Below is a small trained network, with its code and all its weights. Each question gives an input and a class and asks what happens when units are switched off, that is, made to give their printed mean instead of their output.

import numpy as np


def w(rows, s, z=0):
    codes = np.array(rows[::2]) - 128.0
    scale = np.full(codes.shape[1], s)
    scale[-1] = z or s
    return codes * scale


def norm(h):
    return h / np.sqrt((h * h).mean(-1, keepdims=True) + 1e-5)


def f(y):
    return np.maximum(y, 0)


def log_softmax(a):
    a = a - a.max(-1, keepdims=True)
    return a - np.log(np.exp(a).sum(-1, keepdims=True))


def net(x, mask):
    res = np.array(x, float).reshape(1, 8) / 4 @ E
    u = 0
    for l in range(3):
        y = f(norm(res) @ A[l][:, :-1].T + A[l][:, -1])
        res = res + np.where(mask[u : u + 12], y, B[l][:, -1]) @ B[l][:, :-1]
        u += 12
    return log_softmax(norm(res)[-1] @ U[:, :-1].T + U[:, -1])


A, B = {}, {}
E = w([
[130,131,127,129,130,129],'x0',
[218,95,67,33,199,61],'x1',
[129,129,126,130,126,128],'x2',
[124,127,131,123,128,129],'x3',
[179,16,135,153,40,187],'x4',
[125,128,128,126,128,130],'x5',
[78,83,5,151,124,88],'x6',
[126,127,131,130,130,126],'x7',
],0.003)
A[0] = w([
[45,211,93,111,120,94,51],'0.n0',
[139,101,87,60,190,85,252],'0.n1',
[216,73,111,102,194,100,103],'0.n2',
[141,172,160,24,142,77,66],'0.n3',
[37,212,146,166,161,106,98],'0.n4',
[51,63,43,148,160,109,174],'0.n5',
[144,123,180,230,44,185,87],'0.n6',
[167,140,158,48,172,112,71],'0.n7',
[187,28,137,116,176,128,41],'0.n8',
[129,158,208,158,98,169,90],'0.n9',
[59,252,111,195,141,157,149],'0.n10',
[143,218,121,107,179,65,111],'0.n11',
],0.0042,0.0028)
B[0] = w([
[155,31,163,133,167,68,170],'0.n0',
[172,131,179,183,194,127,253],'0.n1',
[96,175,210,142,92,80,198],'0.n2',
[166,138,179,147,178,218,168],'0.n3',
[190,132,107,109,4,90,191],'0.n4',
[97,168,68,173,159,85,218],'0.n5',
[142,68,136,113,197,246,215],'0.n6',
[129,183,206,173,152,187,165],'0.n7',
[89,177,92,87,13,68,163],'0.n8',
[151,62,124,93,145,145,182],'0.n9',
[209,46,136,86,88,46,212],'0.n10',
[107,143,191,132,160,234,194],'0.n11',
],0.004,0.0043)
A[1] = w([
[152,162,87,154,172,61,106],'1.n0',
[143,147,227,152,3,161,177],'1.n1',
[110,158,57,64,121,99,156],'1.n2',
[25,124,68,209,181,217,127],'1.n3',
[111,86,79,147,81,127,52],'1.n4',
[60,163,63,215,134,206,81],'1.n5',
[95,146,110,196,99,165,88],'1.n6',
[157,145,207,31,86,158,124],'1.n7',
[199,130,164,168,87,100,197],'1.n8',
[125,60,182,62,143,135,135],'1.n9',
[130,176,56,9,148,23,252],'1.n10',
[79,79,111,134,52,5,76],'1.n11',
],0.0042,0.0021)
B[1] = w([
[131,87,161,110,91,83,193],'1.n0',
[130,205,36,79,187,76,253],'1.n1',
[145,128,226,86,116,168,154],'1.n2',
[112,124,34,66,35,47,179],'1.n3',
[70,45,91,191,117,108,154],'1.n4',
[93,74,23,51,75,60,157],'1.n5',
[68,109,72,150,138,103,147],'1.n6',
[220,214,104,108,62,135,219],'1.n7',
[80,94,80,161,127,65,227],'1.n8',
[142,142,88,192,93,136,193],'1.n9',
[147,122,213,135,128,229,224],'1.n10',
[209,136,254,212,170,200,197],'1.n11',
],0.0043,0.0038)
A[2] = w([
[102,68,150,165,140,107,227],'2.n0',
[129,121,159,121,130,253,59],'2.n1',
[176,124,133,71,141,140,129],'2.n2',
[142,63,110,203,113,87,224],'2.n3',
[129,140,143,121,218,63,172],'2.n4',
[143,110,210,130,101,116,210],'2.n5',
[84,103,111,136,187,126,157],'2.n6',
[146,157,107,89,51,102,156],'2.n7',
[204,153,109,74,144,63,190],'2.n8',
[53,100,138,109,211,60,44],'2.n9',
[183,141,140,101,149,114,249],'2.n10',
[159,104,209,67,117,163,96],'2.n11',
],0.0062,0.002)
B[2] = w([
[62,151,178,150,175,55,202],'2.n0',
[189,91,125,219,161,186,175],'2.n1',
[148,118,108,178,94,89,187],'2.n2',
[132,175,200,146,193,107,242],'2.n3',
[143,97,139,100,130,217,226],'2.n4',
[136,110,70,184,140,81,220],'2.n5',
[38,90,160,73,91,100,155],'2.n6',
[150,188,74,51,59,109,193],'2.n7',
[115,164,121,61,92,131,254],'2.n8',
[24,24,79,36,62,253,160],'2.n9',
[43,107,106,83,110,166,253],'2.n10',
[96,113,90,203,132,79,192],'2.n11',
],0.0051,0.0046)
U = w([
[218,225,48,34,12,90,250],'0',
[81,38,224,235,225,2,198],'1',
[229,48,39,248,61,214,73],'2',
[23,8,15,168,34,24,31],'3',
[205,222,230,78,225,210,66],'4',
[25,53,204,34,226,171,125],'5',
],0.0072,0.0025)

Each question gives the input, the list of numbers given to net, and the class t.
The units are the neurons (one row each of A and B). Each row of codes is followed by its name. A weight is (code - 128) times the scale printed after its matrix; where a second scale follows, it is the last column's (A, B and U).
mask holds one flag per neuron, layer by layer. A switched-off neuron (its flag False) gives its mean, the last column of its row in B, instead of its output. The means were averaged over made-up inputs and are rounded, as every weight is.
A unit's drop is (log p(t) with every unit on - log p(t) with that unit switched off) / (log p(t) with every unit on - log p(t) with every unit switched off).
unit that matters most: the unit with the biggest drop
k most important neurons: the k neurons with the biggest drops, biggest first
k most important neurons of layer l: the k neurons of layer l with the biggest drops, biggest first
drop when u is switched off: that unit's drop, to one decimal
input [-3,6,1,7,-1,7,5,-5], class 5: unit that matters most : 0.n1
input [8,2,-1,2,6,-1,1,-6], class 1: 2 most important neurons of layer 0 : 0.n11; 0.n4
input [7,-1,0,5,1,7,0,-1], class 2: 2 most important neurons : 0.n6; 0.n1
input [6,1,-7,-8,6,-2,-4,-1], class 0: 2 most important neurons : 1.n1; 0.n8
input [4,7,5,6,2,-8,8,1], class 1: 2 most important neurons : 1.n1; 1.n10
input [-6,-5,4,-1,0,0,-7,-7], class 0: 3 most important neurons : 1.n7; 1.n1; 0.n1
input [-3,7,1,6,-2,-2,1,2], class 5: 2 most important neurons of layer 0 : 0.n1; 0.n4
input [-3,8,4,-8,1,-6,1,1], class 1: 3 most important neurons : 1.n1; 1.n10; 0.n1
input [0,-7,5,-4,7,1,3,7], class 3: 2 most important neurons : 1.n3; 1.n5
input [-8,-5,-2,6,5,-6,2,-5], class 3: 2 most important neurons : 1.n3; 1.n7
input [-6,0,1,4,-8,3,-7,8], class 0: 2 most important neurons of layer 1 : 1.n7; 1.n11
input [2,0,-1,-5,2,-1,-8,-5], class 2: 2 most important neurons : 0.n6; 0.n4
input [-4,7,-3,-1,-8,-3,2,1], class 5: 2 most important neurons of layer 1 : 1.n7; 1.n11
input [-4,3,4,-1,2,5,7,5], class 1: unit that matters most : 1.n1
input [-1,-5,-1,-8,3,-6,1,-6], class 3: 2 most important neurons of layer 0 : 0.n1; 0.n0
input [7,8,8,8,0,-8,4,-4], class 5: 3 most important neurons of layer 0 : 0.n1; 0.n4; 0.n10
input [0,8,1,8,-8,-8,1,-7], class 5: 2 most important neurons of layer 1 : 1.n7; 1.n11
input [8,-2,3,4,1,1,-1,-5], class 2: 2 most important neurons of layer 0 : 0.n6; 0.n1
input [0,-4,-6,-6,1,-4,-5,5], class 2: 2 most important neurons : 0.n6; 0.n9
input [-2,-3,3,-6,1,-2,-4,7], class 2: most important neuron : 0.n6
input [-6,-1,-1,-3,-7,-3,-8,1], class 0: 2 most important neurons of layer 0 : 0.n4; 0.n10
input [-6,-7,8,-4,1,6,-5,-1], class 2: 2 most important neurons of layer 0 : 0.n6; 0.n9
input [8,0,1,-5,-1,-3,2,-8], class 1: 2 most important neurons : 1.n1; 0.n6
input [-2,-8,-5,7,7,4,2,-1], class 3: 4 most important neurons of layer 1 : 1.n3; 1.n5; 1.n10; 1.n11
input [-3,1,4,5,-8,-4,3,-1], class 5: 2 most important neurons of layer 0 : 0.n11; 0.n1
input [-3,-4,7,6,3,-5,-6,6], class 2: drop when 0.n6 is switched off : 1.0
input [-6,2,1,0,4,-6,2,-8], class 1: drop when 2.n4 is switched off : 0.0
input [-3,6,-6,4,-1,-3,3,-4], class 5: drop when 1.n11 is switched off : 0.1
